Here is a tiny trained network, its code and every weight. The questions are about switching its units off for an input and a target symbol, where a switched-off unit gives its printed mean instead of its output.

import numpy as np


def w(rows, s, z=0):
    codes = np.array(rows[::2]) - 128.0
    scale = np.full(codes.shape[1], s)
    scale[-1] = z or s
    return codes * scale


def norm(h):
    return h / np.sqrt((h * h).mean(-1, keepdims=True) + 1e-5)


def f(y):
    return y / 2 * (1 + np.tanh(0.7978845608 * (y + 0.044715 * y**3)))


def softmax(a):
    e = np.exp(a - a.max(-1, keepdims=True))
    return e / e.sum(-1, keepdims=True)


def log_softmax(a):
    a = a - a.max(-1, keepdims=True)
    return a - np.log(np.exp(a).sum(-1, keepdims=True))


def net(x, mask):
    ids = ['βδζθλμξπστ'.index(c) for c in x.split()]
    T = len(ids)
    res = E[ids] + P[:T]
    q, k, v = (norm(res) @ M[0].T for M in (Q, K, V))
    z = softmax(np.where(np.tri(T) > 0, q @ k.T / 3**0.5, -1e9)) @ v
    res = res + np.where(mask[0], z, O[0][:, -1]) @ O[0][:, :-1]
    y = f(norm(res) @ A[0][:, :-1].T + A[0][:, -1])
    res = res + np.where(mask[1:9], y, B[0][:, -1]) @ B[0][:, :-1]
    return log_softmax(norm(res)[-1] @ U[:, :-1].T + U[:, -1])


Q, K, V, O, A, B = {}, {}, {}, {}, {}, {}
E = w([
[103,218,188,95,65,194],'β',
[179,63,102,109,79,123],'δ',
[153,170,35,121,32,115],'ζ',
[107,249,145,161,150,57],'θ',
[69,164,187,82,132,43],'λ',
[118,78,183,128,50,124],'μ',
[114,183,90,125,188,166],'ξ',
[124,118,117,75,89,244],'π',
[126,231,238,82,162,120],'σ',
[191,130,168,180,144,123],'τ',
],0.013)
P = w([
[142,75,95,252,122,194],'0',
[224,184,121,71,126,140],'1',
[207,163,124,83,133,133],'2',
[222,167,130,79,132,131],'3',
[236,185,126,77,112,135],'4',
[226,176,119,77,123,128],'5',
[209,170,115,83,127,138],'6',
[217,177,122,66,126,138],'7',
[213,178,136,78,124,128],'8',
[225,172,127,75,113,131],'9',
[207,163,138,85,135,147],'10',
],0.0044)
Q[0] = w([
[31,1,89,237,187,141],'head 0',
[132,127,138,104,136,133],'head 0',
[169,118,131,102,124,136],'head 0',
],0.034)
K[0] = w([
[208,150,117,3,128,84],'head 0',
[106,125,114,168,120,144],'head 0',
[100,122,121,176,133,147],'head 0',
],0.037)
V[0] = w([
[240,222,157,29,36,135],'head 0',
[189,44,1,164,140,203],'head 0',
[39,138,149,41,97,172],'head 0',
],0.0099)
O[0] = w([
[188,120,124,10,174,49,25],'head 0',
[247,253,75,160,8,132,253],'head 0',
[84,160,157,20,115,166,8],'head 0',
],0.0078,0.0064)
A[0] = w([
[196,139,219,113,156,195,187],'neuron 0',
[124,90,239,142,36,56,157],'neuron 1',
[90,99,132,122,148,112,254],'neuron 2',
[156,3,110,109,26,177,154],'neuron 3',
[146,179,96,134,208,213,148],'neuron 4',
[230,120,129,136,155,114,167],'neuron 5',
[146,129,135,194,111,157,125],'neuron 6',
[147,190,213,171,193,128,101],'neuron 7',
],0.017,0.0058)
B[0] = w([
[73,63,76,107,70,135,181],'neuron 0',
[71,133,90,58,171,80,158],'neuron 1',
[173,202,63,184,101,135,175],'neuron 2',
[210,157,237,91,106,123,165],'neuron 3',
[63,171,226,134,172,136,198],'neuron 4',
[133,79,149,138,212,182,237],'neuron 5',
[52,72,34,100,100,115,255],'neuron 6',
[189,102,254,155,69,63,180],'neuron 7',
],0.018,0.01)
U = w([
[55,146,95,140,28,146,141],'β',
[215,107,165,93,182,152,211],'δ',
[205,197,39,169,115,150,60],'ζ',
[170,195,168,219,129,32,170],'θ',
[104,153,58,111,196,16,117],'λ',
[111,141,107,24,132,82,112],'μ',
[65,187,148,167,206,179,252],'ξ',
[127,157,185,65,97,214,2],'π',
[98,97,251,99,101,70,92],'σ',
[126,2,96,182,162,109,110],'τ',
],0.0085,0.0021)

Each question gives the input, a string of symbols that net reads in full, and the target symbol t.
The units are the heads (3 rows each of Q, K, V and O) and the neurons (one row each of A and B). Each row of codes is followed by its name. A weight is (code - 128) times the scale printed after its matrix; where a second scale follows, it is the last column's (O, A, B and U).
mask holds one flag per unit, heads first, then neurons. A switched-off unit (its flag False) gives its mean, the last column of its rows in O or B, instead of its output. The means were averaged over made-up inputs and are rounded, as every weight is.
A unit's drop is (log p(t) with every unit on - log p(t) with that unit switched off) / (log p(t) with every unit on - log p(t) with every unit switched off).
The circuit of an input: a set's keep is (log p(t) with only the set's units on - log p(t) with every unit switched off) / (log p(t) with every unit on - log p(t) with every unit switched off). Starting from all 9 units, units are removed one at a time, each time the one whose removal leaves the highest keep (on an exact tie, the one counted first), for as long as the keep stays at least 0.8.
units of the circuit, in order: the units of the circuit, biggest drop first
unit that matters most: the unit with the biggest drop
k most important neurons: the k neurons with the biggest drops, biggest first
drop when u is switched off: that unit's drop, to one decimal
input ζ θ θ, target δ: units of the circuit, in order	[head 0; neuron 5]
input θ ξ τ σ β δ ξ μ ξ σ, target θ: units of the circuit, in order	[head 0; neuron 2; neuron 6]
input μ ξ τ ξ, target σ: units of the circuit, in order	[head 0; neuron 7]
input θ ξ θ ξ ξ ζ, target θ: 2 most important neurons	[neuron 6; neuron 3]
input τ τ λ, target τ: units of the circuit, in order	[head 0; neuron 5]
input θ θ λ, target λ: 2 most important neurons	[neuron 1; neuron 3]
input σ τ σ π λ ξ ζ ξ λ λ, target λ: unit that matters most	neuron 2
input σ τ τ τ ξ τ, target λ: units of the circuit, in order	[head 0; neuron 2]
input σ τ β μ θ π μ, target λ: units of the circuit, in order	[head 0; neuron 2; neuron 5]
input θ θ σ, target θ: 3 most important neurons	[neuron 2; neuron 7; neuron 6]
input ξ θ τ ξ ξ ξ λ σ, target β: 3 most important neurons	[neuron 0; neuron 3; neuron 6]
input λ ξ ζ ξ ξ ξ ξ σ τ δ π, target ξ: 3 most important neurons	[neuron 2; neuron 6; neuron 7]
input τ ξ θ, target τ: 3 most important neurons	[neuron 6; neuron 5; neuron 2]
input μ θ μ θ, target σ: 2 most important neurons	[neuron 7; neuron 2]
input δ θ ζ λ τ ξ π β τ λ, target ζ: most important neuron	[neuron 4]
input σ ξ μ ξ, target λ: 3 most important neurons	[neuron 5; neuron 2; neuron 3]
input ζ β θ θ τ π τ τ τ, target δ: 2 most important neurons	[neuron 5; neuron 6]
input τ τ δ τ μ δ, target δ: 3 most important neurons	[neuron 3; neuron 5; neuron 0]
input δ δ δ, target ζ: 2 most important neurons	[neuron 7; neuron 4]
input σ π θ ξ τ ξ τ π θ, target λ: most important neuron	[neuron 2]
input β ζ ζ, target μ: 2 most important neurons	[neuron 5; neuron 7]
input μ τ ξ λ ξ ξ τ τ λ δ, target δ: drop when neuron 3 is switched off	0.5
input θ ξ ξ σ λ, target θ: drop when neuron 4 is switched off	-0.1
input δ τ ξ π θ, target ζ: drop when neuron 4 is switched off	0.2
input β θ π ξ ξ σ, target μ: drop when neuron 5 is switched off	0.1
